Below is a small trained network, with its code and all its weights. Each question gives an input and a class and asks what happens when units are switched off, that is, made to give their printed mean instead of their output.

import numpy as np


def w(rows, s, z=0):
    codes = np.array(rows[::2]) - 128.0
    scale = np.full(codes.shape[1], s)
    scale[-1] = z or s
    return codes * scale


def f(y):
    return np.maximum(y, 0)


def log_softmax(a):
    a = a - a.max(-1, keepdims=True)
    return a - np.log(np.exp(a).sum(-1, keepdims=True))


def net(x, mask):
    res = np.array(x, float).reshape(1, 5) / 4 @ E
    y = f(res @ A[0][:, :-1].T + A[0][:, -1])
    res = res + np.where(mask, y, B[0][:, -1]) @ B[0][:, :-1]
    return log_softmax(res[-1] @ U[:, :-1].T + U[:, -1])


A, B = {}, {}
E = w([
[143,154,53,96],'x0',
[178,166,177,204],'x1',
[166,80,171,72],'x2',
[134,20,89,136],'x3',
[2,170,69,171],'x4',
],0.0096)
A[0] = w([
[145,157,80,128,147],'neuron 0',
[40,181,175,90,209],'neuron 1',
[139,195,160,187,223],'neuron 2',
[57,210,138,105,167],'neuron 3',
[163,66,188,47,62],'neuron 4',
[142,207,168,124,162],'neuron 5',
[143,3,70,181,222],'neuron 6',
[123,209,156,173,74],'neuron 7',
[95,93,115,141,76],'neuron 8',
[185,158,63,182,159],'neuron 9',
[85,104,109,43,72],'neuron 10',
[119,54,58,71,178],'neuron 11',
[124,122,48,139,216],'neuron 12',
[52,32,153,66,113],'neuron 13',
[141,153,126,209,180],'neuron 14',
[102,114,105,141,31],'neuron 15',
[223,149,165,131,133],'neuron 16',
[60,104,128,93,95],'neuron 17',
[139,73,68,233,189],'neuron 18',
[138,230,63,208,254],'neuron 19',
[188,53,179,50,108],'neuron 20',
[70,144,153,91,145],'neuron 21',
[172,86,16,161,168],'neuron 22',
[39,66,102,149,155],'neuron 23',
[102,153,78,44,114],'neuron 24',
[172,169,151,79,106],'neuron 25',
[85,47,183,131,179],'neuron 26',
],0.011,0.0058)
B[0] = w([
[97,200,125,99,159],'neuron 0',
[147,162,29,198,210],'neuron 1',
[26,175,171,219,217],'neuron 2',
[134,179,70,168,209],'neuron 3',
[188,83,169,139,186],'neuron 4',
[88,202,178,171,187],'neuron 5',
[123,56,192,116,235],'neuron 6',
[85,158,187,183,183],'neuron 7',
[135,20,110,164,146],'neuron 8',
[42,197,158,66,175],'neuron 9',
[213,158,129,116,172],'neuron 10',
[183,93,63,79,219],'neuron 11',
[68,140,56,26,201],'neuron 12',
[167,23,30,173,194],'neuron 13',
[45,132,139,156,192],'neuron 14',
[143,97,142,158,137],'neuron 15',
[149,157,223,107,192],'neuron 16',
[179,71,54,138,163],'neuron 17',
[16,77,151,89,201],'neuron 18',
[42,173,82,150,252],'neuron 19',
[235,130,154,133,209],'neuron 20',
[140,168,71,163,165],'neuron 21',
[78,137,173,1,200],'neuron 22',
[81,28,105,110,205],'neuron 23',
[204,177,107,101,179],'neuron 24',
[167,195,181,112,159],'neuron 25',
[148,69,39,171,187],'neuron 26',
],0.0074,0.012)
U = w([
[144,63,63,178,2],'0',
[86,121,158,210,250],'1',
[96,191,95,60,128],'2',
[157,187,48,104,34],'3',
[61,132,154,105,68],'4',
[219,92,157,112,170],'5',
[152,249,208,98,116],'6',
[121,199,113,183,246],'7',
],0.011,0.0034)

Each question gives the input, the list of numbers given to net, and the class t.
The units are the neurons (one row each of A and B). Each row of codes is followed by its name. A weight is (code - 128) times the scale printed after its matrix; where a second scale follows, it is the last column's (A, B and U).
mask holds one flag per neuron, in row order. A switched-off neuron (its flag False) gives its mean, the last column of its row in B, instead of its output. The means were averaged over made-up inputs and are rounded, as every weight is.
A unit's drop is (log p(t) with every unit on - log p(t) with that unit switched off) / (log p(t) with every unit on - log p(t) with every unit switched off).
The circuit of an input: a set's keep is (log p(t) with only the set's units on - log p(t) with every unit switched off) / (log p(t) with every unit on - log p(t) with every unit switched off). Starting from the 12 units with the biggest drops (on a tie, the unit counted first), units are removed one at a time, each time the one whose removal leaves the highest keep (on an exact tie, the one counted first), for as long as the keep stays at least 0.8.
circuit, biggest first: the units of the circuit, biggest drop first
unit that matters most: the unit with the biggest drop
top k neurons: the k neurons with the biggest drops, biggest first
drop of u: that unit's drop, to one decimal
input [-2,-3,-5,-2,-4], class 6: circuit, biggest first -> [neuron 13; neuron 23]
input [8,-3,6,8,4], class 5: unit that matters most -> neuron 22
input [6,-3,7,7,3], class 5: circuit, biggest first -> [neuron 19; neuron 10; neuron 6]
input [-3,0,1,-8,0], class 7: top 2 neurons -> [neuron 1; neuron 22]
input [-4,7,2,6,5], class 4: top 3 neurons -> [neuron 18; neuron 1; neuron 13]
input [-1,3,1,3,5], class 4: top 2 neurons -> [neuron 18; neuron 13]
input [1,-1,1,-7,0], class 7: top 2 neurons -> [neuron 1; neuron 22]
input [3,-8,-6,6,6], class 0: top 2 neurons -> [neuron 23; neuron 13]
input [-2,3,-2,1,-4], class 6: top 3 neurons -> [neuron 13; neuron 23; neuron 16]
input [6,1,-4,6,2], class 2: top 2 neurons -> [neuron 12; neuron 2]
input [5,-8,-3,2,6], class 3: top 2 neurons -> [neuron 24; neuron 12]
input [2,-2,4,-5,1], class 7: drop of neuron 19 -> -0.1
input [-3,6,-5,-1,-7], class 6: drop of neuron 16 -> 0.1
input [0,-1,3,-3,1], class 7: drop of neuron 11 -> 0.2
input [-3,3,2,-4,-1], class 6: drop of neuron 22 -> -0.1
input [4,-7,-6,-1,7], class 3: top neuron -> [neuron 1]
